Here is a tiny trained network, its code and every weight. The questions are about switching its units off for an input and a target symbol, where a switched-off unit gives its printed mean instead of its output.

import numpy as np


def w(rows, s, z=0):
    codes = np.array(rows[::2]) - 128.0
    scale = np.full(codes.shape[1], s)
    scale[-1] = z or s
    return codes * scale


def norm(h):
    return h / np.sqrt((h * h).mean(-1, keepdims=True) + 1e-5)


def f(y):
    return np.maximum(y, 0)


def softmax(a):
    e = np.exp(a - a.max(-1, keepdims=True))
    return e / e.sum(-1, keepdims=True)


def log_softmax(a):
    a = a - a.max(-1, keepdims=True)
    return a - np.log(np.exp(a).sum(-1, keepdims=True))


def net(x, mask):
    ids = ['ΣΦΨβδεμτ'.index(c) for c in x.split()]
    T = len(ids)
    res = E[ids] + P[:T]
    q, k, v = (norm(res) @ M[0].T for M in (Q, K, V))
    z = softmax(np.where(np.tri(T) > 0, q @ k.T / 4**0.5, -1e9)) @ v
    res = res + np.where(mask[0], z, O[0][:, -1]) @ O[0][:, :-1]
    y = f(norm(res) @ A[0][:, :-1].T + A[0][:, -1])
    res = res + np.where(mask[1:17], y, B[0][:, -1]) @ B[0][:, :-1]
    return log_softmax(norm(res)[-1] @ U[:, :-1].T + U[:, -1])


Q, K, V, O, A, B = {}, {}, {}, {}, {}, {}
E = w([
[146,115,202,177,114],'Σ',
[132,128,146,164,94],'Φ',
[137,123,73,95,105],'Ψ',
[116,179,88,96,118],'β',
[94,214,161,138,66],'δ',
[103,206,64,27,133],'ε',
[250,168,61,127,64],'μ',
[254,35,167,77,18],'τ',
],0.013)
P = w([
[128,89,118,167,147],'0',
[194,109,84,131,128],'1',
[35,75,151,116,108],'2',
[119,196,84,150,132],'3',
[152,245,192,72,155],'4',
[113,62,164,74,107],'5',
],0.012)
Q[0] = w([
[107,139,113,87,38],'H0',
[131,105,84,242,203],'H0',
[35,175,141,182,2],'H0',
[117,68,133,205,206],'H0',
],0.0083)
K[0] = w([
[1,46,163,125,59],'H0',
[98,106,55,193,215],'H0',
[156,151,202,67,104],'H0',
[96,163,94,202,221],'H0',
],0.007)
V[0] = w([
[46,158,160,124,171],'H0',
[120,20,150,63,2],'H0',
[139,115,219,153,222],'H0',
[210,155,196,75,164],'H0',
],0.0089)
O[0] = w([
[65,63,84,99,138,31],'H0',
[176,23,2,142,64,253],'H0',
[58,225,108,121,80,83],'H0',
[109,194,115,69,70,115],'H0',
],0.0099,0.0043)
A[0] = w([
[171,104,206,162,51,63],'N0',
[169,117,101,132,188,143],'N1',
[137,81,176,153,127,38],'N2',
[196,108,157,51,139,94],'N3',
[185,181,68,109,127,169],'N4',
[188,179,167,71,104,28],'N5',
[123,135,162,112,56,3],'N6',
[181,73,96,177,108,214],'N7',
[131,142,203,184,105,78],'N8',
[77,10,86,32,78,209],'N9',
[96,132,53,233,123,49],'N10',
[112,197,109,132,86,167],'N11',
[143,133,176,26,60,171],'N12',
[25,95,154,131,161,46],'N13',
[137,111,61,98,114,30],'N14',
[85,114,146,166,76,90],'N15',
],0.011,0.0041)
B[0] = w([
[113,157,79,102,118,205],'N0',
[87,213,148,58,113,169],'N1',
[166,127,128,115,191,146],'N2',
[89,177,93,79,77,179],'N3',
[132,118,193,137,156,215],'N4',
[103,72,196,114,104,174],'N5',
[110,245,56,116,97,146],'N6',
[48,92,159,134,126,255],'N7',
[121,130,54,122,164,179],'N8',
[254,52,50,154,207,236],'N9',
[148,145,163,193,114,165],'N10',
[124,127,109,132,221,186],'N11',
[110,53,92,159,73,189],'N12',
[70,105,105,82,40,139],'N13',
[149,141,100,182,149,159],'N14',
[150,214,193,53,81,164],'N15',
],0.0096,0.0091)
U = w([
[172,248,94,185,174,149],'Σ',
[88,125,161,216,133,163],'Φ',
[130,45,123,141,166,238],'Ψ',
[126,110,211,96,229,3],'β',
[35,106,127,122,122,89],'δ',
[112,154,108,43,182,43],'ε',
[194,156,198,84,84,76],'μ',
[136,114,43,124,42,177],'τ',
],0.014,0.0032)

Each question gives the input, a string of symbols that net reads in full, and the target symbol t.
The units are the heads (4 rows each of Q, K, V and O) and the neurons (one row each of A and B). Each row of codes is followed by its name. A weight is (code - 128) times the scale printed after its matrix; where a second scale follows, it is the last column's (O, A, B and U).
mask holds one flag per unit, heads first, then neurons. A switched-off unit (its flag False) gives its mean, the last column of its rows in O or B, instead of its output. The means were averaged over made-up inputs and are rounded, as every weight is.
A unit's drop is (log p(t) with every unit on - log p(t) with that unit switched off) / (log p(t) with every unit on - log p(t) with every unit switched off).
The circuit of an input: a set's keep is (log p(t) with only the set's units on - log p(t) with every unit switched off) / (log p(t) with every unit on - log p(t) with every unit switched off). Starting from the 12 units with the biggest drops (on a tie, the unit counted first), units are removed one at a time, each time the one whose removal leaves the highest keep (on an exact tie, the one counted first), for as long as the keep stays at least 0.8.
circuit, biggest first: the units of the circuit, biggest drop first
most important unit: the unit with the biggest drop
k most important neurons: the k neurons with the biggest drops, biggest first
drop of u: that unit's drop, to one decimal
input Ψ Σ μ Σ Φ, target μ: 3 most important neurons -> (N5, N7, N9)
input Σ Σ μ Φ, target Φ: circuit, biggest first -> (N9, N10)
input Ψ Σ Σ Φ μ, target μ: circuit, biggest first -> (N9, N5)
input ε ε μ Σ, target Σ: circuit, biggest first -> (H0, N7, N4)
input Σ μ Φ Ψ δ, target δ: circuit, biggest first -> (N12, H0)
input Ψ Σ β Φ, target Φ: 2 most important neurons -> (N10, N9)
input Φ Φ ε ε τ, target τ: most important unit -> N12
input Ψ Σ μ, target Ψ: circuit, biggest first -> (N7, N9)
input Σ ε Φ β μ, target μ: 2 most important neurons -> (N4, N9)
input β Σ Φ μ, target Φ: 3 most important neurons -> (N7, N9, N4)
input Σ Σ δ, target Ψ: circuit, biggest first -> (H0, N9)
input δ Φ μ β, target Φ: 2 most important neurons -> (N7, N9)
input Σ μ Σ Φ β, target β: 2 most important neurons -> (N11, N4)
input ε Φ β Σ Φ, target β: most important neuron -> (N5)
input μ δ Φ β, target Φ: 2 most important neurons -> (N10, N7)
input δ Φ μ Σ τ, target τ: 2 most important neurons -> (N12, N3)
input Σ δ Σ τ δ, target τ: drop of N8 -> -0.1
input μ Ψ β Φ δ, target δ: drop of N9 -> 0.9
input Ψ ε μ β, target Ψ: drop of N12 -> -0.1
input Σ Φ μ ε Ψ, target μ: most important neuron -> (N4)
input δ β β Σ μ ε, target Ψ: drop of N9 -> 0.5
